[ 6 -9  1  6  1  3  3  4  5 -5  5 -1  5  2 -8  2  1 -9  2] : [46]
[ 3 -2  6 17  1 -2  0  0 -4 -5  2  4  2  1 -2 -1  6  0  2] : [46]
[  5 -10   3   3   5   2   0  -1  -2 -20   4  -2   3  13  -8   2   4  10
   3] : [46]
[  5  -8   3  -3   0   2   9   2  -1 -25   1   1   2   0 -13   1   2   2
   6] : [46]
[  4  -3  -1   1  -1  -7   1   4   0 -18   3   1  -4   5  -4   0  -4  10
   5] : [46]
[ 0  3 -1 -5 -2  5 -8  4  0 -2  0 -3  0 -4  0 -1  3  7  0] : [52]
[  7  20  -4 -15  -6  -2  -8  -7   8  -5  -5  -2 -31  -4  27   2   4  42
  -4] : [52]
[  5  -2  -3  -6   2  -4   3  -1  -2 -25   1   9   1  -3  -3   1   1  19
   3] : [46]
[ 7 -2  3  2  0  0  1  0  1 -4 -1  2 -2  4 -5  3  0 -6 -1] : [46]
[ -6   0   3  -1   2  -8  -1  -4   1  12   0   0   5   1  -2  -2  -1 -13
   1] : [52]
[ 3 -3  4 -1  1  2  3 11 -4 -7 -1  0  5 -2 -5 -2 -2 -1  0] : [46]
[  4  -2   1  -6  -2   2   1   2   0 -24   0   2   2   0   0  -2  -2  16
   2] : [46]
[-2 -7  5  0  0  5  4  1  0 -7  2  5  3 -1 -6  1  4  0  4] : [46]
[  3   0  -1  -4  -6  -5   0  -3  -8 -15   2   1   4  -1   0  -1   3  16
  -1] : [46]
[  8  -2   0  -8   0   1  -4   5   0 -21   1   0   5   2  -2  -3   1  14
   5] : [46]
[  5  -9   0  -1   3  12   2  -4  -1 -20   1   1   3  -1  -9  -1   5   3
   3] : [46]
[ 1 -1  1 -7  1 -2  0  3  8 -5 -4  1 -3  2 -5  2 -1  2  2] : [46]
[-1  4  1  0 -2  3  1  0 -3  9  0  2 -2 -1  2 -2 -1  6 -2] : [52]
[ 5 -5 -2  1 -5  0  3  0  0 -7  3  1  2 -1 -5  0  3  1  4] : [46]

[ -3   8   0   6  -6 -14   6   3  -1   8   8   0  -2   4  -3  -2   0   1
   5] : M
[ -2   6   2   0   1 -11  -1   4  -4   1   3   0   0   2  -1  -4   2  -3
   1] : T
[-3  1  1 -2  1 -9  2 -1 -1 -2  3  0 -1 -1 -2  2  0  0  5] : V
[ -1  12  -3   5  -6 -18   8   8  -4   0   8  -2   2   9  -5  -2   0  -1
   7] : M
[ -1   5   1   2   4 -11   2   0   1  -3   5   3  -5   0  -1  -3   7  -4
   4] : M
[ -2   3   3   1   3 -10   1   1   0   1   4   0  -8   1   3   3   1  -3
  -1] : V
[ -1   8   2   0  -2 -12   3   5   0   0   5   1  -6   0  -3   1   2  -4
   5] : M
[ -2   8   1   5  -8 -12   4   7  -5   5  10   0   3   6  -3  -4   1   0
  -4] : V
[ -3   7   1   1  -6 -11   7   2   2   3   7   1  -1   2  -4  -1   1  -1
   5] : Y
[-2  2 -1  0  0 -6 -2 -4 -1  6  2 21 -2  0  0  1  1  0  0] : Y
[  2   8   0  -6  -3 -17   4   6  -3   2   4   8  -2   6  -1  -4   3   0
   3] : M
[ -4   2  -1   3  -1 -11   2  -4   1   4  10   2  -5   0   0   2  -1  -3
   2] : V
[-4  5 -1  5 -4 -8  3 -2 -2  6 -2  1 -3  4 -1 -2  2 -1  3] : Y
[-1  5  2  0  4 -5  4 -8 -2  2  5  5 -6 -1 -3  4  3 -5  2] : V
[ -4   9  -2   4  -7 -16   3   3  -3   6  10   0   4   3  -3  -3   2   1
   5] : M
[ -5   6  -1   4  -2 -13   2   0  -2   2   5   0  -7  -3  -4   2   4  -3
   4] : V
[-2 -2 -1 -1  3 -5  0 -7  0  0  0  3 -8 -6  1  1  2 -2  1] : Y
[ 1 -5  2 -2  8 -7 -3 -2  3 -6 -1  0 -8 -2  1  6  9 -6 -3] : T
[ -4  12  -2   4 -11 -20   7   9  -7  16   9  -7   1   5  -5  -4  -2   1
   5] : M
[ -4   6  -1   5  -4 -16   3   1   0   3   5  -2  -3   2  -2   1   1  -4
   5] : V
[ -3   5   4   3  -5 -15   5   3   0   5   8  -1   0   4  -2   1   0  -1
   6] : M
[ 0  0 -1  0  1 -8 -2 -3 -1 -1  2  1 -5  1  4  3  3  7  0] : Y
[ -2  -3   1  -8   8  -6  -7  -4   4  -8  -6   4 -10 -11  -4   9   6  -8
  -3] : M
[ -2  15   0   1   2  -6  -1  -6   3  -2   2   4 -13  -4  -2   2   6   1
   1] : Y
[-2  0 -2  0  2 -7 -1 -5 -6  0  1  4 -3 -1  1  1  1 -4  0] : Y
[ -3   5   3   3   0 -14   3   1  -2   3   8  -5  -4   6  -3   0   1   2
   5] : M
[  3   8   2   2  -2 -14   4   7  -5   1   6  -2   1   8   0  -5   0  -4
  -1] : T
[-2  2 -1  3 -1 -6  2 -2 -3  3  2  2  0  3 -2  1  4  0  5] : Y
[ -2   2  -2   4  -3 -11   2  -1   5   2   4   2  -4   1  -6  -2   2  -3
   3] : M
[ -2   5  -2   8  -9 -19   7   8  -4   4  13  -2   6   5  -5  -6  -1   0
   6] : T
[  3  17   1   8 -10 -18  10  13 -11  12  14  -7  10  12  -5 -10  -4   6
   9] : T
[ -1   6  -1   4  -4 -11   2   6  -3   4   5   2   0   0  -4   0   0  -3
   2] : Y
[  0   9   1   7  -7 -14   4   5  -2   5   7   0   0   3  -2  -5  -6   2
   2] : Y
[ -1   5   0   4  -5 -13   5  -1  -1  -2   7   2  -2   2  -2   0   3  -1
   5] : V
[  0  10   1   4  -6 -14   3   7  -5   1   5  -1   0   3  -8  -5   1   2
  -3] : T
[  1   0   7   0   0 -10   3   5  -3  -2   5  -1  -2  -1  -1   0   2   0
  -1] : T
[ -1   6   0   3  -1 -14   4   4   2   0   3   4  -3   5  -1   0   2  -1
   6] : M
[-2  5 -1 -2  1 -8  1  1  0  0  3  0 -4 -1 -1  1  1 -3  1] : V
[ -2   3  -2   2  -5 -12   1 -18  -1   6   3   4  -4   1  -2   0   3  -2
   3] : V
[ -1   5  -1   0  -3 -11   2   4  -1   3   8  -1  -1   1  -5  -3   1   0
   5] : Y
[ -1   7   2   2  -6 -11   4   6  -1   2   6   0  -3   3  -1  -1   2  -5
  -2] : M
[ 0 -2 -2  0  5 -7 -1 -8  1 -3  0  3 -7 -1  5  2  6 -2  1] : Y
[-2  5  3  1 -2 -7  2 -1 -2  2  3  4 -6  1 -1  4  4 -4  3] : V

[ 0  0  0 10  2 -3  0  4  1 -4 -3 -3  2  3 -2 -1  1 -3  2] : tiza
[ 3  1 -1  3  1 -2  1 -5  2 -4 -2  0  0  2  2  1 -2  2  0] : tiza
[ 2  1  0  5  2 -4  0  1 -4 -6  1 -8  1  2 -4  3 -4 -8 -2] : voge
[-4 -1  0 -1 -1  0 -4  1  3  2 -3  4  0 -2  5 -3  3  5  3] : vog
[-1 -2  1  1  1 -1 -3  3 -1  0 -1  0  1 -2  2 -1 -1  2  1] : gilud
[-5  0  1  0  4  3 -2  3 -1  7  2  3  0 -4 -2 -3  3  0  0] : revog
[-3  1  2  4  4 -1 -6 10 -3 -2 -1 -6 -1 -3 -4  1  3 -3  1] : voge
